Below is a small trained network, with its code and all its weights. Each question gives an input and a class and asks what happens when units are switched off, that is, made to give their printed mean instead of their output.

import numpy as np


def w(rows, s, z=0):
    codes = np.array(rows[::2]) - 128.0
    scale = np.full(codes.shape[1], s)
    scale[-1] = z or s
    return codes * scale


def f(y):
    return np.maximum(y, 0)


def log_softmax(a):
    a = a - a.max(-1, keepdims=True)
    return a - np.log(np.exp(a).sum(-1, keepdims=True))


def net(x, mask):
    res = np.array(x, float).reshape(1, 8) / 4 @ E
    y = f(res @ A[0][:, :-1].T + A[0][:, -1])
    res = res + np.where(mask, y, B[0][:, -1]) @ B[0][:, :-1]
    return log_softmax(res[-1] @ U[:, :-1].T + U[:, -1])


A, B = {}, {}
E = w([
[82,238,184,99,51,241,183,149,80,50,80,76],'x0',
[157,84,126,10,94,111,135,95,168,179,123,104],'x1',
[190,146,241,109,191,88,193,53,9,100,251,115],'x2',
[89,131,96,228,153,225,187,105,151,128,139,151],'x3',
[91,84,119,36,109,103,124,81,137,162,144,106],'x4',
[161,134,134,124,107,121,87,109,142,168,97,103],'x5',
[114,1,213,144,78,92,153,25,223,6,36,150],'x6',
[165,125,124,135,126,140,120,151,115,117,110,130],'x7',
],0.0058)
A[0] = w([
[115,108,87,100,109,143,108,214,106,103,51,101,219],'N0',
[152,40,86,181,157,19,113,144,100,177,179,129,141],'N1',
[42,94,75,86,144,117,144,151,137,175,132,92,206],'N2',
[119,161,162,105,56,203,134,152,117,98,154,59,97],'N3',
[212,140,241,117,234,154,149,64,86,133,194,55,73],'N4',
[170,156,171,122,183,77,207,53,53,107,174,89,48],'N5',
[143,170,90,112,154,148,133,178,79,197,162,91,5],'N6',
[90,247,180,77,2,154,175,129,89,81,101,102,84],'N7',
[144,109,187,123,139,86,77,140,207,63,186,182,94],'N8',
[127,66,236,165,116,121,111,116,157,73,118,107,99],'N9',
[148,110,107,125,98,128,164,90,155,104,138,68,61],'N10',
[123,194,111,94,160,178,104,219,106,224,219,95,16],'N11',
],0.0075,0.0023)
B[0] = w([
[109,157,124,109,161,162,112,179,183,149,137,75,209],'N0',
[151,123,111,161,160,70,109,27,165,216,178,175,237],'N1',
[162,183,48,173,147,231,120,209,106,163,100,123,198],'N2',
[200,162,81,226,148,156,101,78,193,217,155,186,195],'N3',
[66,147,165,104,175,70,86,213,187,178,128,46,255],'N4',
[76,180,74,103,168,84,84,131,169,179,89,85,237],'N5',
[90,178,208,54,82,142,180,95,61,142,109,218,211],'N6',
[217,72,92,172,114,174,94,32,253,151,213,165,234],'N7',
[163,160,99,173,88,171,159,134,86,60,108,157,180],'N8',
[69,191,194,57,86,166,179,52,62,171,85,135,199],'N9',
[145,152,235,105,126,182,202,111,150,126,115,88,150],'N10',
[54,154,155,59,76,177,165,115,36,94,97,224,255],'N11',
],0.0072,0.0079)
U = w([
[163,81,103,168,153,101,140,107,140,176,254,169,153],'0',
[61,114,184,71,97,124,200,118,72,109,81,168,4],'1',
[71,123,123,127,175,113,117,186,166,163,129,90,193],'2',
],0.0088,0.0015)

Each question gives the input, the list of numbers given to net, and the class t.
The units are the neurons (one row each of A and B). Each row of codes is followed by its name. A weight is (code - 128) times the scale printed after its matrix; where a second scale follows, it is the last column's (A, B and U).
mask holds one flag per neuron, in row order. A switched-off neuron (its flag False) gives its mean, the last column of its row in B, instead of its output. The means were averaged over made-up inputs and are rounded, as every weight is.
A unit's drop is (log p(t) with every unit on - log p(t) with that unit switched off) / (log p(t) with every unit on - log p(t) with every unit switched off).
The circuit of an input: a set's keep is (log p(t) with only the set's units on - log p(t) with every unit switched off) / (log p(t) with every unit on - log p(t) with every unit switched off). Starting from all 12 units, units are removed one at a time, each time the one whose removal leaves the highest keep (on an exact tie, the one counted first), for as long as the keep stays at least 0.8.
units of the circuit, in order: the units of the circuit, biggest drop first
most important unit: the unit with the biggest drop
k most important neurons: the k neurons with the biggest drops, biggest first
drop of u: that unit's drop, to one decimal
input [1,4,4,0,0,-8,-8,8], class 1: units of the circuit, in order : N11
input [4,-6,-3,7,-2,-8,-5,-3], class 1: 4 most important neurons : N11; N1; N6; N4
input [7,3,4,1,-1,-8,-4,-4], class 0: 2 most important neurons : N7; N3
input [4,4,8,6,5,6,7,-3], class 2: 3 most important neurons : N4; N5; N11
input [8,7,4,3,3,7,-8,6], class 0: 3 most important neurons : N7; N3; N9
input [-5,-5,7,-5,-8,0,1,-7], class 2: 3 most important neurons : N4; N5; N7
input [7,2,-6,4,8,2,-4,-8], class 0: 2 most important neurons : N7; N3
input [6,-2,3,3,8,2,-8,5], class 1: 3 most important neurons : N11; N6; N1
input [8,6,-3,0,-4,7,8,6], class 0: 3 most important neurons : N7; N3; N11
input [-5,-3,-1,-8,-3,8,7,0], class 1: 4 most important neurons : N9; N7; N3; N8
input [6,-4,8,7,1,-4,2,5], class 2: 3 most important neurons : N4; N5; N1
input [8,5,-4,-3,-2,6,-8,6], class 0: 3 most important neurons : N7; N3; N9
input [6,-7,-2,-5,5,-8,-5,4], class 0: 3 most important neurons : N7; N3; N9
input [-5,-8,-4,4,2,-8,7,-8], class 1: units of the circuit, in order : N9
input [-5,-5,6,-8,-3,1,4,-6], class 2: 3 most important neurons : N4; N5; N7
input [-1,-7,2,0,-5,-7,4,-7], class 1: 2 most important neurons : N9; N7
input [7,4,8,2,3,7,-1,-5], class 2: drop of N1 : 0.4
input [6,8,-2,-1,7,-4,3,-1], class 0: drop of N7 : 0.3
input [-3,0,4,-2,0,-8,3,8], class 2: drop of N8 : -0.1
input [2,0,-2,7,8,4,-5,6], class 1: drop of N11 : 0.3
input [1,-5,3,5,1,6,1,-3], class 2: most important unit : N11
